zurip: [140 130 144 136 127]
pes: [ 41 152  80 148 147]
zik: [140 145 144 143 127]
kunu: [153 143  75  77  80]
mozu: [135 160 130  79 149]
after: [148]  [147]
after: [77]  [80]
after: [79]  [149]
find: [140 130 144 136 127]  zurip
after: [160]  [130]
after: [153]  [143]

Dobuf: [220 114  86 106 137  38 130 115 129 124 101  83]
faso: [121 136 135 140 122 150 131 116 170 123 128 107]
posol: [169 114 108 110 140 119  92 149 109 136 118 127]
sepin: [168 114  86 106 137 155  37 153  48 163 121 186]
after: [122]  [150]
after: [37]  [153]
after: [169]  [114]
after: [128]  [107]
after: [129]  [124]
after: [153]  [48]
after: [92]  [149]

zek: [108 112  84 123 102 126 106 108 137 129 108 143 101 173  86  70 122 136]
zoguv: [125 116 153 115 121 154 135 125 139 135 140 107 132 101 156 140 139 137]
sonam: [108 106  87 113 133 140 108 108 178 130 109 136  96 177  93  65 126 143]
taned: [103  93 163 110  99 167 125 103 155 146 146  95 129  76 159 133 148 141]
Nonud: [171 161 149 117 161  94 161 171 107 115 133 120 142 141 167 167 124 130]
pifo: [143 138 138 122 140 135 141 143 122 124 131 122 133 130 146 143 128 131]
bafu: [108 106  87 113 176 140 108 108 142 130 109 136  96 177  93  65 125 143]
Bol: [112 138  94 175  75  61 101 112 114 123 118 170 133 129  68 121 114  96]
gilas: [132 133 123 129 136 124 129 132 124 136 125 132 127 138 124 126 125 127]
find: [112 138  94 175  75  61 101 112 114 123 118 170 133 129  68 121 114  96]  Bol
after: [163]  [110]
find: [125 116 153 115 121 154 135 125 139 135 140 107 132 101 156 140 139 137]  zoguv
after: [155]  [146]
find: [171 161 149 117 161  94 161 171 107 115 133 120 142 141 167 167 124 130]  Nonud
find: [108 106  87 113 176 140 108 108 142 130 109 136  96 177  93  65 125 143]  bafu
after: [173]  [86]

setis: [ 62 120 143 164 156 154  52 133  98  89]
posor: [ 55 108 130 172 160 142  68 131 117  88]
bib: [108  98 113 140 127 105 151 117 153 118]
fama: [121 114 105 156 151 124 127 136 154 117]
veba: [ 82  76 148 134 107 103 121  92 114  91]
buve: [100  90 162 120  97 111 115  91  97  98]
bizu: [ 61 119 141 165 157 154  54 133 100  90]
after: [153]  [118]
after: [55]  [108]

bezi: [158  94 169 119 137 203  67 168 148 102 145 143 146 112  57 135  54 108
 141  68 153 155 174 140 109 135 176 169  88 112  46]
vago: [102 113 134 114 139 160 153 147 137 146 150 144 108 142 143 169 140 129
  87 113 151 144 113 128 145 119 115 149 141 127 118]
tedu: [158  94 107 119 137 203  67 168 148 102 145 152 146 112  57 135 129 109
  87 113 151 144 113 128 101 119 115 149 141 127 118]
after: [150]  [144]
find: [102 113 134 114 139 160 153 147 137 146 150 144 108 142 143 169 140 129
  87 113 151 144 113 128 145 119 115 149 141 127 118]  vago
find: [158  94 169 119 137 203  67 168 148 102 145 143 146 112  57 135  54 108
 141  68 153 155 174 140 109 135 176 169  88 112  46]  bezi

nobes: [112 142  89 116 120 122 141 118 159 129 164 154 133 122]
dek: [123 132 138 126 131 128 145 113 151 139 158 157 139 127]
Gimo: [104 152 116 103 101 117 116 134 146 101 135 119 111 119]
kep: [ 90 165 118  90 173 117 125 114 176 100 158 139 110 120]
Vuso: [100 155 124  99 106 128 133  96 175 113 151 148 115 129]
lidul: [ 80 174 105  80  76 103 105 147 162  77 148 110  98 107]
kav: [112 144 119 104 116 155 130  52 170 115 103 137 101 156]
after: [124]  [99]
after: [164]  [154]
after: [174]  [105]

vunek: [168 123 136 195]
vovod: [155 179 119 128]
zized: [154 137 128 168]
rede: [120 123 199 122]
modob: [178 144 113 145]
Nezak: [200 152 108 198]
after: [108]  [198]
after: [136]  [195]
after: [137]  [128]
after: [144]  [113]
after: [178]  [144]
after: [199]  [122]
after: [119]  [128]

piro: [142  86 114 154 132 135 125 106 124 125 112 128 127 102 164 111 151  79
 160 111 156]
mek: [138 122  77 130 118 127 199  80 137 135 115 128 131 146 111 122 144 106
 127 121 154]
Zas: [123 169 110 190 121 130 107 183 133 129 148 107 143 129 108 101 121 155
 131 109 145]
lizul: [123 169 110 190 121 130 107 185 133 129 148 107 108 129 141 101 121 155
 131 109 145]
zud: [129 113 120 167 124 139 106 151 122 125 121 114 130  96 187 110 135  96
 149 107 166]
zeto: [150  85 109 147 127 134 142  91 127 125 109 135 127 104 145 113 153  82
 164 100 149]
Lirip: [144 108  89 140 120 128 183  79 134 128 112 135 129 126 117 116 142  99
 160 120 130]
kape: [150  85 109 147 127 134 114  91 127 125 109 135 127 104 145 113 153  82
 164 100 149]
gipo: [124 125 118 177 122 138 104 173 123 126 130 111 133 105 179 108 128 108
 141 107 162]
Saziz: [142  86 114 154 132 135 125 106 124 125 128 128 127 102 164 111 151  79
 166 115 141]
find: [124 125 118 177 122 138 104 173 123 126 130 111 133 105 179 108 128 108
 141 107 162]  gipo
find: [129 113 120 167 124 139 106 151 122 125 121 114 130  96 187 110 135  96
 149 107 166]  zud
find: [150  85 109 147 127 134 114  91 127 125 109 135 127 104 145 113 153  82
 164 100 149]  kape
after: [146]  [111]
after: [117]  [116]
find: [138 122  77 130 118 127 199  80 137 135 115 128 131 146 111 122 144 106
 127 121 154]  mek

boza: [117 121 164 197 159 155]
Navi: [128 158 108 102 120  83]
Rido: [100 201  58  49 196 139]
rumop: [145 178  68  77 163 139]
dufeb: [ 51 142 144 185 209 160]
lifu: [164 143  37  45 153 191]
fek: [ 84 154  38  70 153 177]
Gub: [ 46 115 204 212 170 130]
after: [143]  [37]
after: [159]  [155]
after: [68]  [77]

reb: [157 154  71 191 145]
Litul: [ 95  87  93 122 116]
mina: [128 152 131  86 132]
dirab: [127 156  82 184 116]
zaseb: [110 135 137 113  92]
Nonap: [135 117 157 134 157]
after: [152]  [131]
after: [110]  [135]
after: [137]  [113]
after: [82]  [184]
after: [87]  [93]
after: [134]  [157]
after: [93]  [122]

ziv: [169 121 105 144 138 144 126 107 169 193 178  95 158 128 152 142  89  99
 119 148  48 115 140 116 157 142 178 102 148  88 116 119 108 123 103 104
 149 169 115 111 130 149 173 126 133 131 101  98 170 174 137 133 108 135
 131 164 160 134]
nas: [139 118 166 117  93 154 114 198  98 127 116 142 131 188 117 100 127 147
 134  99 155  93 159 132 119 128 152 156 109 133 129 129 150 107 158 149
 123 135 119 126  96 118 122 106 116 133 113  85 109 104 108 114  98 116
 147 116 117 136]
bopi: [153 108  96 144 149 130 132  85 170 176 169  98 149 105 150 149 100  99
 119 154  58 132 125 118 153 138 155  98 150  97 119 121 104 145 128 102
 146 156 122 117 142 148 163 135 136 128 114 123 166 171 142 137 125 138
 122 159 156 130]
tabol: [126 137  78 145 171 103 144  42 174 147 156 102 133  59 147 164 119  98
 119 167  74 165  96 120 146 132 114  89 155 111 124 124  97 151 175  97
 140 132 135 126 165 145 148 153 144 123 138 169 161 169 153 145 157 144
 107 152 150 121]
dozol: [157 117 149 150 103 158 115 176 123 159 142 124 146 179 130 112 108 130
 128 114 111  92 160 125 135 135 173 139 122 112 123 125 136 108  76 134
 134 154 114 118 102 130 145 109 120 134 102  77 133 130 116 119  94 122
 145 136 134 138]
viden: [111 133 128 125 132 117 132 121 119 105 113 137 116 115 122 129 142 135
 130 127 151 140 117 131 119 123 105 132 125 141 132 131 131 134 147 132
 121 112 135 134 134 122 113 133 129 126 141 148 117 116 129 129 141 128
 123 118 119 124]
mugem: [137 134  78 147 161 110 142  47 179 162 165  97 140  67 151 163 110  94
 117 167  60 157 103 118 152 135 129  87 157 103 121 122  95 147 163  95
 144 142 130 122 161 149 157 149 143 124 130 156 168 176 153 144 148 144
 110 158 156 123]
buke: [153 127  96 144 149 130 132  85 170 176 169  98 149 105 150 149 100  99
 119 154  58 132 125 118 153 138 155  98 150  97 119 121 104 133 128 102
 146 156 122 117 142 148 163 135 136 128 114 123 166 171 142 137 125 138
 122 159 156 130]
after: [175]  [97]
after: [87]  [157]
find: [153 127  96 144 149 130 132  85 170 176 169  98 149 105 150 149 100  99
 119 154  58 132 125 118 153 138 155  98 150  97 119 121 104 133 128 102
 146 156 122 117 142 148 163 135 136 128 114 123 166 171 142 137 125 138
 122 159 156 130]  buke
find: [139 118 166 117  93 154 114 198  98 127 116 142 131 188 117 100 127 147
 134  99 155  93 159 132 119 128 152 156 109 133 129 129 150 107 158 149
 123 135 119 126  96 118 122 106 116 133 113  85 109 104 108 114  98 116
 147 116 117 136]  nas
after: [162]  [165]

kerun: [124 153  47 106 113]
Tuben: [118 115 112  88 132]
pok: [119 120 120 106 126]
after: [119]  [120]
after: [118]  [115]
after: [153]  [47]
after: [88]  [132]
after: [47]  [106]
after: [124]  [153]
find: [118 115 112  88 132]  Tuben

Zif: [106  93 130 112 155 128]
nuzuz: [100  82 131 112 155 128]
nesa: [ 85  57 137 104 145 141]
rifi: [108  96 130 113 153 128]
Zad: [102  89 109 112 155 128]
Nug: [108 100 130 113 151 128]
Pofir: [ 96  79 132 112 155 130]
puz: [ 94  57 138  99 136 147]
kenul: [ 87  64 134 108 151 136]
zuze: [ 87  61 140  96 127 152]
Zogen: [110 104 129 115 151 128]
dabu: [ 91  71 133 111 155 132]
after: [93]  [130]
after: [99]  [136]

sebub: [132 184 106 201]
giveg: [189 182 170 103]
totog: [150 151 169 122]
lurut: [142 132 158 131]
rureg: [165 132 134 213]
Rofot: [105 177 106 140]
nep: [179 123 160 104]
Vug: [142 132  74 131]
Bovot: [127 146 141  88]
after: [74]  [131]
after: [169]  [122]
after: [123]  [160]
after: [105]  [177]
after: [170]  [103]
after: [150]  [151]
after: [151]  [169]

Lokim: [136 182  86 144 192]
fedov: [ 60  60 178  45  45]
lizu: [ 60 177 178  84  59]
bopa: [ 51  41  43 126 190]
after: [51]  [41]
after: [41]  [43]
find: [136 182  86 144 192]  Lokim
after: [43]  [126]
after: [177]  [178]

